Below is a small trained network, with its code and all its weights. Each question gives an input and a class and asks what happens when units are switched off, that is, made to give their printed mean instead of their output.

import numpy as np


def w(rows, s, z=0):
    codes = np.array(rows[::2]) - 128.0
    scale = np.full(codes.shape[1], s)
    scale[-1] = z or s
    return codes * scale


def norm(h):
    return h / np.sqrt((h * h).mean(-1, keepdims=True) + 1e-5)


def f(y):
    return np.maximum(y, 0)


def log_softmax(a):
    a = a - a.max(-1, keepdims=True)
    return a - np.log(np.exp(a).sum(-1, keepdims=True))


def net(x, mask):
    res = np.array(x, float).reshape(1, 7) / 4 @ E
    u = 0
    for l in range(4):
        y = f(norm(res) @ A[l][:, :-1].T + A[l][:, -1])
        res = res + np.where(mask[u : u + 4], y, B[l][:, -1]) @ B[l][:, :-1]
        u += 4
    return log_softmax(norm(res)[-1] @ U[:, :-1].T + U[:, -1])


A, B = {}, {}
E = w([
[93,48,92,65,186,125,204,191,121,104],'x0',
[225,147,122,167,105,234,216,174,238,207],'x1',
[75,186,158,85,170,185,187,138,97,112],'x2',
[213,197,115,166,120,64,199,117,102,108],'x3',
[119,141,117,2,205,114,144,67,88,185],'x4',
[118,178,101,62,119,110,88,134,234,74],'x5',
[127,112,179,240,185,157,131,204,158,135],'x6',
],0.0086)
A[0] = w([
[127,96,156,249,128,188,95,114,73,193,3],'L0N1',
[170,213,122,183,101,62,144,68,60,118,36],'L0N2',
[137,99,129,203,129,116,143,117,69,158,57],'L0N3',
[167,72,118,244,115,82,152,146,83,152,6],'L0N4',
],0.02,0.0067)
B[0] = w([
[76,79,250,98,92,165,95,151,183,203,252],'L0N1',
[171,243,185,117,115,120,105,93,67,123,248],'L0N2',
[168,71,161,107,124,123,132,170,118,113,209],'L0N3',
[219,38,90,142,154,108,172,167,86,40,248],'L0N4',
],0.016,0.012)
A[1] = w([
[70,154,156,151,178,183,219,169,95,138,1],'L1N1',
[77,152,85,249,144,116,172,100,123,166,45],'L1N2',
[48,119,137,194,121,70,24,151,116,41,37],'L1N3',
[118,129,63,197,132,107,145,100,96,175,13],'L1N4',
],0.019,0.0032)
B[1] = w([
[162,147,165,96,229,200,186,229,61,155,231],'L1N1',
[118,140,155,205,66,184,66,58,69,135,131],'L1N2',
[45,63,118,254,59,27,141,18,37,122,254],'L1N3',
[100,109,52,49,101,146,100,159,200,75,128],'L1N4',
],0.0061)
A[2] = w([
[128,142,101,105,145,124,91,147,166,107,6],'L2N1',
[131,93,98,147,130,130,103,141,147,110,12],'L2N2',
[133,116,56,51,112,114,141,69,147,180,74],'L2N3',
[171,162,106,253,95,173,126,154,203,135,72],'L2N4',
],0.024,0.0017)
B[2] = w([
[140,109,147,106,109,141,135,87,74,137,156],'L2N1',
[123,158,115,115,254,78,120,56,109,151,184],'L2N2',
[133,59,42,14,88,143,110,57,172,140,253],'L2N3',
[218,161,112,246,180,80,169,114,223,208,240],'L2N4',
],0.0097,0.0063)
A[3] = w([
[197,153,204,134,147,151,97,206,158,110,174],'L3N1',
[54,195,116,80,210,205,227,191,121,124,52],'L3N2',
[2,137,91,173,89,63,45,151,133,28,8],'L3N3',
[123,152,40,254,118,155,200,164,242,182,59],'L3N4',
],0.018,0.0015)
B[3] = w([
[19,180,2,121,121,111,112,131,219,88,253],'L3N1',
[187,129,101,181,107,206,119,178,27,229,189],'L3N2',
[21,118,171,192,242,111,199,89,91,109,173],'L3N3',
[168,188,104,202,143,138,121,68,248,130,190],'L3N4',
],0.012,0.016)
U = w([
[154,118,99,127,132,207,140,177,65,209,80],'0',
[47,102,161,161,162,90,132,86,72,118,130],'1',
[220,51,131,150,113,97,160,217,121,27,86],'2',
[176,254,171,104,80,89,97,79,62,109,183],'3',
[166,154,95,184,138,133,131,111,217,152,253],'4',
[85,68,248,132,67,165,82,199,200,170,117],'5',
[107,89,66,34,99,139,104,76,122,146,54],'6',
],0.015,0.0022)

Each question gives the input, the list of numbers given to net, and the class t.
The units are the neurons (one row each of A and B). Each row of codes is followed by its name. A weight is (code - 128) times the scale printed after its matrix; where a second scale follows, it is the last column's (A, B and U).
mask holds one flag per neuron, layer by layer. A switched-off neuron (its flag False) gives its mean, the last column of its row in B, instead of its output. The means were averaged over made-up inputs and are rounded, as every weight is.
A unit's drop is (log p(t) with every unit on - log p(t) with that unit switched off) / (log p(t) with every unit on - log p(t) with every unit switched off).
The circuit of an input: a set's keep is (log p(t) with only the set's units on - log p(t) with every unit switched off) / (log p(t) with every unit on - log p(t) with every unit switched off). Starting from the 12 units with the biggest drops (on a tie, the unit counted first), units are removed one at a time, each time the one whose removal leaves the highest keep (on an exact tie, the one counted first), for as long as the keep stays at least 0.8.
circuit, biggest first: the units of the circuit, biggest drop first
unit that matters most: the unit with the biggest drop
k most important neurons: the k neurons with the biggest drops, biggest first
top k neurons in layer l: the k neurons of layer l with the biggest drops, biggest first
drop of u: that unit's drop, to one decimal
input [7,-4,-4,0,-3,-3,-7], class 1: unit that matters most	L1N3
input [5,-4,-8,-6,-2,-4,-8], class 1: 2 most important neurons	(L1N3, L3N3)
input [-5,2,3,-1,6,7,3], class 6: 2 most important neurons	(L0N2, L0N1)
input [1,6,-4,-8,-3,1,8], class 4: 3 most important neurons	(L2N4, L3N4, L0N3)
input [1,2,2,-7,1,0,-4], class 6: 2 most important neurons	(L2N3, L0N1)
input [-3,0,0,-8,-1,6,-2], class 1: 2 most important neurons	(L1N3, L0N1)
input [5,5,-1,5,3,2,-2], class 0: top 2 neurons in layer 1	(L1N3, L1N1)
input [-1,7,2,3,8,3,2], class 0: 3 most important neurons	(L1N1, L3N2, L0N4)
input [7,-7,-3,0,2,-7,-2], class 2: 2 most important neurons	(L0N3, L3N1)
input [6,0,2,8,6,8,0], class 6: 2 most important neurons	(L2N3, L0N2)
input [5,7,6,-1,5,6,-5], class 0: 2 most important neurons	(L1N1, L3N2)
input [-7,8,4,-7,3,-2,-6], class 6: 2 most important neurons	(L2N3, L0N1)
input [-8,-4,5,-2,-8,6,-2], class 1: 2 most important neurons	(L3N3, L1N3)
input [-5,2,8,5,-8,-6,5], class 5: circuit, biggest first	(L0N1)
input [6,2,3,-7,-5,-8,-6], class 5: 3 most important neurons	(L0N1, L0N2, L2N2)
input [6,3,3,-1,4,6,5], class 0: drop of L3N2	0.2
input [0,1,3,-6,-4,6,4], class 4: drop of L2N4	0.8
input [6,-8,7,3,-5,-7,8], class 2: drop of L0N4	0.8
